Below are the code and all the weights of a small trained network. Each question names an input and a target symbol and asks about switching units off, where a switched-off unit gives its printed mean instead of its output.

import numpy as np


def w(rows, s, z=0):
    codes = np.array(rows[::2]) - 128.0
    scale = np.full(codes.shape[1], s)
    scale[-1] = z or s
    return codes * scale


def f(y):
    return np.maximum(y, 0)


def softmax(a):
    e = np.exp(a - a.max(-1, keepdims=True))
    return e / e.sum(-1, keepdims=True)


def log_softmax(a):
    a = a - a.max(-1, keepdims=True)
    return a - np.log(np.exp(a).sum(-1, keepdims=True))


def net(x, mask):
    ids = ['ΘΛΣΩγδεμτφ'.index(c) for c in x.split()]
    T = len(ids)
    res = E[ids] + P[:T]
    u = 0
    for l in range(3):
        q, k, v = (res @ M[l].T for M in (Q, K, V))
        z = softmax(np.where(np.tri(T) > 0, q @ k.T / 4**0.5, -1e9)) @ v
        res = res + np.where(mask[u], z, O[l][:, -1]) @ O[l][:, :-1]
        u += 1
        y = f(res @ A[l][:, :-1].T + A[l][:, -1])
        res = res + np.where(mask[u : u + 12], y, B[l][:, -1]) @ B[l][:, :-1]
        u += 12
    return log_softmax(res[-1] @ U[:, :-1].T + U[:, -1])


Q, K, V, O, A, B = {}, {}, {}, {}, {}, {}
E = w([
[87,142,122,79,179,147],'Θ',
[67,128,107,174,134,138],'Λ',
[87,124,125,86,109,162],'Σ',
[101,139,172,164,161,100],'Ω',
[90,145,119,155,1,131],'γ',
[79,77,158,131,157,107],'δ',
[81,217,100,103,143,167],'ε',
[123,127,185,100,140,114],'μ',
[124,185,117,165,59,123],'τ',
[147,191,164,126,119,113],'φ',
],0.02)
P = w([
[150,93,113,173,156,136],'0',
[106,178,69,59,118,39],'1',
[133,87,148,178,127,164],'2',
[106,174,66,57,124,40],'3',
[114,96,183,182,138,190],'4',
[105,173,64,56,121,38],'5',
[92,106,213,180,147,211],'6',
[108,172,68,58,121,34],'7',
[75,109,246,179,149,226],'8',
[106,172,69,55,119,34],'9',
[54,156,239,185,212,246],'10',
[98,173,77,53,114,28],'11',
],0.011)
Q[0] = w([
[169,91,217,123,28,141],'0.h1',
[244,82,8,68,127,2],'0.h1',
[217,85,117,155,111,138],'0.h1',
[146,109,128,88,138,137],'0.h1',
],0.0071)
K[0] = w([
[184,75,73,167,162,134],'0.h1',
[127,133,25,70,158,1],'0.h1',
[114,157,107,120,68,140],'0.h1',
[181,111,155,37,177,78],'0.h1',
],0.0087)
V[0] = w([
[157,160,137,200,46,107],'0.h1',
[176,154,55,142,82,254],'0.h1',
[128,129,98,171,126,100],'0.h1',
[128,202,128,84,41,143],'0.h1',
],0.0044)
O[0] = w([
[5,87,246,57,189,79,93],'0.h1',
[155,203,253,43,107,120,1],'0.h1',
[101,77,56,183,168,44,106],'0.h1',
[8,20,85,208,104,16,213],'0.h1',
],0.0033,0.00099)
A[0] = w([
[90,76,149,215,147,143,158],'0.n1',
[196,118,187,181,78,110,169],'0.n2',
[108,200,190,197,123,218,105],'0.n3',
[74,169,95,54,92,125,4],'0.n4',
[146,87,132,174,204,146,137],'0.n5',
[85,106,135,215,141,141,65],'0.n6',
[102,121,166,110,166,91,154],'0.n7',
[153,122,120,1,132,89,101],'0.n8',
[105,186,117,50,56,106,140],'0.n9',
[100,28,112,130,110,208,172],'0.n10',
[95,18,129,50,206,128,104],'0.n11',
[103,111,72,62,155,130,108],'0.n12',
],0.0091,0.0045)
B[0] = w([
[140,75,196,89,59,143,214],'0.n1',
[130,101,143,254,211,161,158],'0.n2',
[100,93,118,191,47,146,254],'0.n3',
[218,93,126,201,143,172,200],'0.n4',
[180,171,102,151,1,152,164],'0.n5',
[157,56,156,60,61,116,180],'0.n6',
[94,158,139,96,159,126,182],'0.n7',
[141,56,106,173,157,115,181],'0.n8',
[193,89,9,178,169,144,250],'0.n9',
[110,184,103,12,93,186,190],'0.n10',
[129,194,190,159,216,162,173],'0.n11',
[83,93,161,182,162,103,182],'0.n12',
],0.0069,0.0068)
Q[1] = w([
[2,115,89,120,144,83],'1.h1',
[122,123,143,160,76,213],'1.h1',
[106,98,138,81,130,100],'1.h1',
[171,75,75,113,129,94],'1.h1',
],0.011)
K[1] = w([
[1,82,186,141,147,32],'1.h1',
[112,187,193,155,123,206],'1.h1',
[114,147,107,174,124,81],'1.h1',
[204,125,83,76,162,92],'1.h1',
],0.0073)
V[1] = w([
[196,215,217,79,174,165],'1.h1',
[157,200,167,255,165,93],'1.h1',
[148,116,165,78,103,166],'1.h1',
[70,201,49,50,208,137],'1.h1',
],0.007)
O[1] = w([
[254,150,112,142,85,165,3],'1.h1',
[120,135,122,34,55,139,124],'1.h1',
[131,69,93,176,140,146,119],'1.h1',
[147,153,240,200,84,134,55],'1.h1',
],0.0096,0.005)
A[1] = w([
[220,145,93,129,137,55,67],'1.n1',
[88,70,205,80,101,169,89],'1.n2',
[120,98,159,147,219,76,10],'1.n3',
[226,99,109,103,182,69,147],'1.n4',
[117,127,205,67,128,121,21],'1.n5',
[154,198,108,145,136,80,112],'1.n6',
[180,87,181,93,146,62,92],'1.n7',
[144,184,152,129,103,178,126],'1.n8',
[115,150,118,6,161,216,198],'1.n9',
[82,117,166,150,176,128,243],'1.n10',
[96,144,177,59,66,147,90],'1.n11',
[136,51,131,167,50,154,4],'1.n12',
],0.012,0.003)
B[1] = w([
[2,134,160,123,120,64,155],'1.n1',
[120,191,143,199,100,67,243],'1.n2',
[229,192,137,136,31,193,194],'1.n3',
[94,106,205,91,146,155,148],'1.n4',
[80,162,118,121,104,169,145],'1.n5',
[140,145,79,61,176,118,173],'1.n6',
[141,94,200,40,79,175,144],'1.n7',
[194,131,172,139,93,114,163],'1.n8',
[119,72,49,118,103,66,219],'1.n9',
[107,69,171,120,186,118,254],'1.n10',
[62,166,118,68,45,137,176],'1.n11',
[225,169,160,128,158,145,249],'1.n12',
],0.0083,0.0081)
Q[2] = w([
[188,71,76,226,91,122],'2.h1',
[105,48,254,181,60,20],'2.h1',
[126,160,51,140,152,137],'2.h1',
[85,95,162,95,142,246],'2.h1',
],0.0084)
K[2] = w([
[175,53,59,226,67,195],'2.h1',
[26,172,111,143,83,254],'2.h1',
[159,91,104,149,145,30],'2.h1',
[116,7,204,79,167,164],'2.h1',
],0.0074)
V[2] = w([
[222,105,172,81,171,2],'2.h1',
[57,135,49,105,122,253],'2.h1',
[133,38,126,62,179,61],'2.h1',
[162,80,119,23,48,88],'2.h1',
],0.0045)
O[2] = w([
[228,140,174,120,88,2,5],'2.h1',
[82,220,151,49,150,210,170],'2.h1',
[177,139,134,185,71,113,83],'2.h1',
[140,102,137,179,171,123,160],'2.h1',
],0.0061,0.002)
A[2] = w([
[87,245,131,111,52,98,91],'2.n1',
[133,167,209,183,178,171,52],'2.n2',
[39,47,140,49,139,78,3],'2.n3',
[92,97,254,70,114,107,88],'2.n4',
[31,171,131,193,238,94,36],'2.n5',
[157,146,211,220,200,161,160],'2.n6',
[137,163,80,79,205,112,61],'2.n7',
[135,168,118,65,208,57,166],'2.n8',
[147,70,134,210,198,125,182],'2.n9',
[90,104,88,174,37,189,103],'2.n10',
[130,100,194,167,30,118,115],'2.n11',
[197,204,44,152,50,205,87],'2.n12',
],0.0087,0.0062)
B[2] = w([
[122,117,135,53,72,215,228],'2.n1',
[123,187,59,164,71,2,168],'2.n2',
[176,161,213,204,155,61,195],'2.n3',
[180,72,28,106,229,128,205],'2.n4',
[201,23,163,116,15,117,220],'2.n5',
[96,219,67,166,64,93,218],'2.n6',
[240,118,138,106,118,146,154],'2.n7',
[159,175,166,231,35,204,205],'2.n8',
[82,154,97,137,119,227,222],'2.n9',
[206,191,149,93,214,79,254],'2.n10',
[104,143,168,34,140,127,200],'2.n11',
[211,4,166,133,121,61,203],'2.n12',
],0.0069,0.0071)
U = w([
[114,91,70,72,40,112,22],'Θ',
[59,155,96,75,141,45,156],'Λ',
[214,107,105,154,131,197,68],'Σ',
[76,68,179,154,119,72,175],'Ω',
[209,85,149,100,193,108,148],'γ',
[138,77,11,125,134,41,83],'δ',
[112,198,115,161,144,110,132],'ε',
[114,159,196,84,138,202,146],'μ',
[182,154,211,145,107,99,36],'τ',
[66,91,80,131,179,190,253],'φ',
],0.011,0.0059)

Each question gives the input, a string of symbols that net reads in full, and the target symbol t.
The units are the heads (4 rows each of Q, K, V and O) and the neurons (one row each of A and B). Each row of codes is followed by its name. A weight is (code - 128) times the scale printed after its matrix; where a second scale follows, it is the last column's (O, A, B and U).
mask holds one flag per unit, layer by layer, with each layer's heads first. A switched-off unit (its flag False) gives its mean, the last column of its rows in O or B, instead of its output. The means were averaged over made-up inputs and are rounded, as every weight is.
A unit's drop is (log p(t) with every unit on - log p(t) with that unit switched off) / (log p(t) with every unit on - log p(t) with every unit switched off).
most important unit: the unit with the biggest drop
k most important neurons: the k neurons with the biggest drops, biggest first
top k neurons in layer l: the k neurons of layer l with the biggest drops, biggest first
input ε γ Σ, target μ: 2 most important neurons : 0.n10, 0.n9
input δ Λ Λ Σ τ ε γ μ ε Σ Λ, target μ: most important unit : 0.n5
input μ φ Θ Λ γ Ω φ Λ δ Λ Θ, target Σ: 2 most important neurons : 0.n11, 0.n5
input Λ Ω Σ ε Σ δ Σ τ μ Λ τ, target γ: top 2 neurons in layer 1 : 1.n12, 1.n10
input Ω φ Σ Λ τ, target ε: 3 most important neurons : 0.n10, 1.n12, 2.n6
input μ Λ φ δ Λ Σ γ ε Θ, target Ω: top 2 neurons in layer 2 : 2.n3, 2.n5
input τ Ω γ Λ Θ γ φ τ Θ Σ φ δ, target Λ: 3 most important neurons : 1.n3, 1.n10, 2.n2
input Λ Λ Λ Λ, target Ω: 2 most important neurons : 1.n10, 1.n12
input γ Σ Λ μ, target γ: top 4 neurons in layer 0 : 0.n3, 0.n8, 0.n10, 0.n4
input δ Θ Σ ε δ, target ε: top 2 neurons in layer 0 : 0.n6, 0.n4
input Σ Λ Θ φ τ Θ Λ Λ Θ γ Ω Σ, target φ: top 3 neurons in layer 0 : 0.n4, 0.n9, 0.n8
input Ω Σ γ τ Λ ε Σ φ Σ δ ε, target ε: 4 most important neurons : 0.n10, 0.n11, 2.n6, 2.n2
input Σ Θ Θ Λ μ, target τ: top 4 neurons in layer 1 : 1.n10, 1.n8, 1.n2, 1.n12
input δ Σ δ τ Ω Λ Λ τ φ γ τ, target Θ: most important unit : 1.h1
input Ω δ τ ε μ φ φ Σ γ, target Θ: 4 most important neurons : 0.n9, 1.n12, 0.n6, 1.n11
input μ τ ε ε γ Λ ε Σ Λ, target μ: 2 most important neurons : 1.n11, 1.n12
input φ Σ Σ γ Θ Λ γ, target τ: 2 most important neurons : 0.n11, 1.n12
input τ μ ε Λ γ ε φ, target Ω: 2 most important neurons : 0.n10, 2.n3
input γ Θ Λ τ φ μ δ, target Θ: top 2 neurons in layer 1 : 1.n9, 1.n11
input τ Θ Λ, target Λ: 2 most important neurons : 0.n2, 0.n6
input Λ Λ δ δ Λ Ω Ω Ω Σ φ δ, target ε: 3 most important neurons : 1.n2, 0.n6, 0.n10
input μ δ Λ Λ μ δ φ Λ ε, target Θ: top 2 neurons in layer 0 : 0.n2, 0.n9
input δ δ ε Λ φ Θ Σ ε ε Ω Θ δ, target Λ: most important unit : 1.n3
input Λ τ Λ Λ δ ε φ Σ μ, target Θ: top 2 neurons in layer 0 : 0.n9, 0.n3
input τ δ ε Λ δ, target μ: 3 most important neurons : 1.n2, 0.n5, 0.n6
input Λ ε Λ Λ τ Λ Λ Θ δ τ Λ, target Σ: top 4 neurons in layer 0 : 0.n5, 0.n11, 0.n10, 0.n6
